Below is a small trained network, with its code and all its weights. Each question gives an input and a target symbol and asks what happens when units are switched off, that is, made to give their printed mean instead of their output.

import numpy as np


def w(rows, s, z=0):
    codes = np.array(rows[::2]) - 128.0
    scale = np.full(codes.shape[1], s)
    scale[-1] = z or s
    return codes * scale


def softmax(a):
    e = np.exp(a - a.max(-1, keepdims=True))
    return e / e.sum(-1, keepdims=True)


def log_softmax(a):
    a = a - a.max(-1, keepdims=True)
    return a - np.log(np.exp(a).sum(-1, keepdims=True))


def net(x, mask):
    ids = ['ΔΠΣΦΨΩαβεζηθλμξτ'.index(c) for c in x.split()]
    T = len(ids)
    res = E[ids] + P[:T]
    u = 0
    for l in range(3):
        r = res
        for j in range(3):
            rows = slice(3 * j, 3 * j + 3)
            q, k, v = (r @ M[l][rows].T for M in (Q, K, V))
            z = softmax(np.where(np.tri(T) > 0, q @ k.T / 3**0.5, -1e9)) @ v
            o = O[l][rows]
            res = res + np.where(mask[u + j], z, o[:, -1]) @ o[:, :-1]
        u += 3
    return log_softmax(res[-1] @ U[:, :-1].T + U[:, -1])


Q, K, V, O = {}, {}, {}, {}
E = w([
[123,192,89,87,122,160,197,113],'Δ',
[171,164,132,159,157,68,172,120],'Π',
[159,149,89,133,145,96,117,141],'Σ',
[145,69,126,176,164,173,103,165],'Φ',
[83,208,45,151,134,160,92,112],'Ψ',
[177,152,128,172,177,82,151,115],'Ω',
[175,45,174,89,105,89,131,202],'α',
[75,199,194,76,129,162,101,117],'β',
[195,97,97,60,189,167,158,146],'ε',
[86,100,152,169,109,61,85,153],'ζ',
[173,140,68,144,150,122,93,151],'η',
[184,131,112,156,252,94,65,108],'θ',
[147,137,81,169,115,80,190,111],'λ',
[84,54,33,149,139,99,102,99],'μ',
[196,133,104,183,140,155,142,165],'ξ',
[47,87,105,85,159,188,186,69],'τ',
],0.021)
P = w([
[119,127,129,120,106,130,90,34],'0',
[139,135,145,126,140,136,100,44],'1',
[128,130,122,135,127,141,103,69],'2',
[132,130,134,145,134,135,115,87],'3',
[124,125,129,148,132,139,116,107],'4',
[129,130,146,155,142,134,127,126],'5',
[118,127,137,156,140,138,128,143],'6',
[119,132,146,159,145,135,136,162],'7',
[110,132,141,158,144,134,143,177],'8',
[109,134,148,161,148,133,152,195],'9',
[93,128,136,156,145,130,144,210],'10',
[103,138,175,163,170,114,171,219],'11',
[123,120,120,175,122,145,117,58],'12',
[9,116,124,91,203,58,178,171],'13',
],0.013)
Q[0] = w([
[82,136,127,203,167,124,126,114],'L0H0',
[72,72,120,98,116,185,155,104],'L0H0',
[154,69,145,146,199,104,180,117],'L0H0',
[182,85,69,236,187,116,132,153],'L0H1',
[139,47,77,153,123,124,129,131],'L0H1',
[209,72,49,219,132,68,161,154],'L0H1',
[138,125,153,132,145,159,166,156],'L0H2',
[232,135,40,222,145,38,91,188],'L0H2',
[130,130,197,4,74,140,129,120],'L0H2',
],0.016)
K[0] = w([
[77,150,109,172,136,135,130,182],'L0H0',
[113,55,124,120,138,153,140,85],'L0H0',
[122,107,99,98,175,112,141,205],'L0H0',
[82,146,91,120,157,104,170,202],'L0H1',
[126,136,143,113,178,84,166,156],'L0H1',
[81,98,121,140,211,107,158,198],'L0H1',
[130,122,96,76,111,97,107,112],'L0H2',
[58,134,132,121,177,155,173,254],'L0H2',
[157,96,146,121,82,177,113,100],'L0H2',
],0.017)
V[0] = w([
[143,201,71,76,170,112,167,239],'L0H0',
[214,144,107,84,93,150,63,222],'L0H0',
[162,212,150,77,115,65,34,130],'L0H0',
[156,106,126,131,167,117,64,19],'L0H1',
[162,155,119,61,202,101,147,218],'L0H1',
[55,29,48,112,164,159,139,157],'L0H1',
[190,52,165,105,95,223,136,29],'L0H2',
[136,172,132,28,69,76,71,80],'L0H2',
[2,147,168,63,181,182,144,201],'L0H2',
],0.0081)
O[0] = w([
[133,94,87,151,119,144,118,1,181],'L0H0',
[90,123,72,71,55,106,83,87,118],'L0H0',
[54,87,118,127,48,143,146,165,135],'L0H0',
[71,132,121,141,68,151,125,213,254],'L0H1',
[144,45,196,119,137,94,173,104,235],'L0H1',
[82,124,109,99,67,125,103,59,121],'L0H1',
[112,101,187,53,147,108,146,119,32],'L0H2',
[146,89,114,147,198,167,176,181,1],'L0H2',
[75,138,162,206,142,162,170,85,19],'L0H2',
],0.008,0.0051)
Q[1] = w([
[148,96,59,68,172,112,169,113],'L1H0',
[103,143,170,49,160,144,154,97],'L1H0',
[94,166,103,97,187,2,90,106],'L1H0',
[128,195,133,62,107,171,197,119],'L1H1',
[139,249,146,143,162,204,88,117],'L1H1',
[141,164,125,160,120,61,103,136],'L1H1',
[106,175,144,113,169,215,172,133],'L1H2',
[123,161,176,172,87,99,72,134],'L1H2',
[102,81,140,109,102,118,142,116],'L1H2',
],0.012)
K[1] = w([
[202,118,130,102,95,123,197,147],'L1H0',
[132,156,164,23,115,204,148,164],'L1H0',
[214,58,190,168,54,226,47,59],'L1H0',
[80,186,79,30,179,193,152,176],'L1H1',
[89,208,75,122,179,37,203,165],'L1H1',
[135,118,93,175,54,149,124,106],'L1H1',
[122,141,132,68,95,254,134,133],'L1H2',
[112,135,150,176,112,105,34,132],'L1H2',
[101,77,134,105,131,94,123,125],'L1H2',
],0.0099)
V[1] = w([
[85,140,105,164,160,42,148,98],'L1H0',
[208,88,184,195,56,254,98,113],'L1H0',
[111,154,130,118,201,86,65,98],'L1H0',
[85,185,114,140,102,28,197,81],'L1H1',
[136,137,172,117,172,123,51,103],'L1H1',
[168,143,228,170,39,222,98,96],'L1H1',
[133,122,157,221,115,53,136,105],'L1H2',
[158,184,141,98,150,172,63,123],'L1H2',
[134,178,123,162,84,133,109,164],'L1H2',
],0.0085)
O[1] = w([
[121,126,70,117,123,141,130,212,173],'L1H0',
[237,182,236,170,82,113,50,67,97],'L1H0',
[74,123,142,134,83,122,163,194,253],'L1H0',
[90,157,96,65,174,115,143,246,96],'L1H1',
[156,106,151,188,112,154,148,146,164],'L1H1',
[253,121,163,163,141,75,116,113,19],'L1H1',
[78,95,97,52,75,71,137,216,216],'L1H2',
[138,141,184,159,121,94,138,70,172],'L1H2',
[98,107,144,77,157,90,156,96,191],'L1H2',
],0.0056,0.0036)
Q[2] = w([
[166,87,152,78,53,121,131,180],'L2H0',
[197,44,121,119,155,104,97,172],'L2H0',
[125,210,109,149,146,108,84,136],'L2H0',
[171,74,83,146,169,104,173,94],'L2H1',
[116,210,100,201,120,164,118,159],'L2H1',
[49,130,170,91,159,188,186,47],'L2H1',
[51,205,182,215,55,166,162,147],'L2H2',
[72,104,135,109,212,126,175,3],'L2H2',
[151,181,67,164,197,167,104,129],'L2H2',
],0.013)
K[2] = w([
[125,34,148,153,66,112,86,164],'L2H0',
[128,61,103,177,162,83,70,135],'L2H0',
[147,193,77,144,104,105,179,118],'L2H0',
[134,25,98,130,145,134,149,100],'L2H1',
[59,181,119,223,157,108,136,150],'L2H1',
[84,131,157,58,196,199,144,102],'L2H1',
[41,143,176,148,182,168,29,153],'L2H2',
[168,122,147,28,99,251,195,115],'L2H2',
[102,224,102,164,113,130,168,139],'L2H2',
],0.013)
V[2] = w([
[146,32,133,125,172,163,56,154],'L2H0',
[129,138,143,97,76,193,127,128],'L2H0',
[148,156,124,133,64,145,235,138],'L2H0',
[108,125,166,100,85,85,102,139],'L2H1',
[109,174,108,148,200,70,121,96],'L2H1',
[156,209,120,90,158,180,93,174],'L2H1',
[110,93,177,119,193,87,81,134],'L2H2',
[99,125,152,163,122,80,113,150],'L2H2',
[82,96,61,164,164,173,1,113],'L2H2',
],0.012)
O[2] = w([
[111,217,68,143,94,31,227,137,226],'L2H0',
[105,56,108,142,167,81,67,149,23],'L2H0',
[71,97,163,121,199,139,19,146,3],'L2H0',
[230,104,168,146,125,208,130,47,160],'L2H1',
[120,164,140,192,119,134,74,182,141],'L2H1',
[168,149,98,192,109,46,132,117,5],'L2H1',
[111,213,172,192,83,155,221,118,198],'L2H2',
[174,195,112,205,133,142,109,129,194],'L2H2',
[185,62,175,155,60,254,68,65,236],'L2H2',
],0.0065,0.0046)
U = w([
[138,74,132,160,163,108,109,141,125],'Δ',
[182,142,73,130,145,118,126,191,72],'Π',
[149,113,81,148,139,134,114,135,120],'Σ',
[103,218,220,89,109,147,72,94,225],'Φ',
[182,62,126,164,141,137,111,167,107],'Ψ',
[151,158,108,126,120,129,107,168,127],'Ω',
[154,147,74,104,209,191,149,47,166],'α',
[99,115,92,207,215,159,157,96,93],'β',
[126,58,202,98,64,75,133,181,172],'ε',
[195,159,86,137,202,217,134,137,54],'ζ',
[150,115,79,144,108,107,94,116,144],'η',
[140,120,143,166,39,173,145,209,88],'θ',
[161,214,104,1,157,196,66,198,254],'λ',
[82,196,89,106,110,193,68,102,108],'μ',
[194,158,116,133,130,40,49,75,140],'ξ',
[64,159,131,138,94,95,88,106,90],'τ',
],0.0071,0.0038)

Each question gives the input, a string of symbols that net reads in full, and the target symbol t.
The units are the heads (3 rows each of Q, K, V and O). Each row of codes is followed by its name. A weight is (code - 128) times the scale printed after its matrix; where a second scale follows, it is the last column's (O and U).
mask holds one flag per head, layer by layer. A switched-off head (its flag False) gives its mean, the last column of its rows in O, instead of its output. The means were averaged over made-up inputs and are rounded, as every weight is.
A unit's drop is (log p(t) with every unit on - log p(t) with that unit switched off) / (log p(t) with every unit on - log p(t) with every unit switched off).
The circuit of an input: a set's keep is (log p(t) with only the set's units on - log p(t) with every unit switched off) / (log p(t) with every unit on - log p(t) with every unit switched off). Starting from all 9 units, units are removed one at a time, each time the one whose removal leaves the highest keep (on an exact tie, the one counted first), for as long as the keep stays at least 0.8.
circuit, biggest first: the units of the circuit, biggest drop first
most important unit: the unit with the biggest drop
which heads matter: for each layer, one digit per head in row order, 1 if its drop is at least 0.15 and else 0, layers parted by /
input Ω λ θ Δ α α Δ α τ θ Φ θ, target Φ: circuit, biggest first : (L0H2 L1H0)
input ζ θ μ Π α θ τ Ω τ η Ψ θ, target Ψ: circuit, biggest first : (L0H2 L2H2 L2H0)
input τ ξ λ τ Δ λ η ξ θ, target ξ: which heads matter : 100 / 100 / 000
input λ ε μ λ λ ε Δ Δ θ, target Δ: which heads matter : 011 / 000 / 101
input θ τ ε η λ ε λ θ λ Π θ, target Π: most important unit : L0H1
input ε θ α ε λ Π λ θ θ θ α θ, target α: circuit, biggest first : (L0H1 L2H1)
input θ θ α θ ε Ψ Φ ζ θ, target ζ: which heads matter : 001 / 010 / 011
input α ζ η Δ τ, target β: circuit, biggest first : (L0H0 L2H1 L1H2)
input Φ μ Π λ η, target λ: circuit, biggest first : (L1H1 L0H1)
input ε ξ Π λ ε ξ α ξ Π, target ξ: circuit, biggest first : (L1H0 L0H1)
input ξ τ θ θ β τ ζ λ Ψ λ, target Ψ: circuit, biggest first : (L0H2 L2H2 L2H0 L0H1)
input Ω λ μ θ, target μ: circuit, biggest first : (L0H1 L0H0 L2H2)
input Φ Φ ξ θ λ θ, target λ: circuit, biggest first : (L1H1 L2H1)
input α Ω λ ε θ θ θ β ξ θ, target ξ: circuit, biggest first : (L0H0 L1H0)
input θ ζ α ξ ξ θ Π λ ε Σ θ ζ, target θ: circuit, biggest first : (L2H2)
input μ λ Π β λ μ ξ Φ λ μ β τ θ, target τ: which heads matter : 111 / 000 / 010
input ξ Φ θ λ θ η Π θ λ Π, target λ: circuit, biggest first : (L1H1 L0H2 L2H0)
input θ ξ ζ Π Π θ, target Π: circuit, biggest first : (L2H2 L2H0 L0H2)
input λ θ α ξ θ Ψ β θ, target β: which heads matter : 011 / 001 / 000
input λ θ θ λ λ ξ, target λ: circuit, biggest first : (L1H1 L0H1 L2H0)
input Π β λ, target β: most important unit : L0H2
input μ λ ξ θ θ θ, target θ: which heads matter : 010 / 000 / 001
input Ω λ Π τ ε θ λ η θ τ Δ ε, target α: circuit, biggest first : (L0H1 L0H0)
input ζ λ ξ ξ, target ξ: which heads matter : 101 / 000 / 010
input ξ θ Π θ λ α θ, target α: which heads matter : 010 / 000 / 010
input ξ θ η Ω θ τ Φ, target τ: which heads matter : 111 / 001 / 010
input ε λ θ β θ θ Π μ θ θ α ζ θ λ, target θ: which heads matter : 011 / 101 / 001
input α Π μ, target Π: most important unit : L0H1
input ξ θ Ψ Π, target Ψ: which heads matter : 011 / 001 / 101
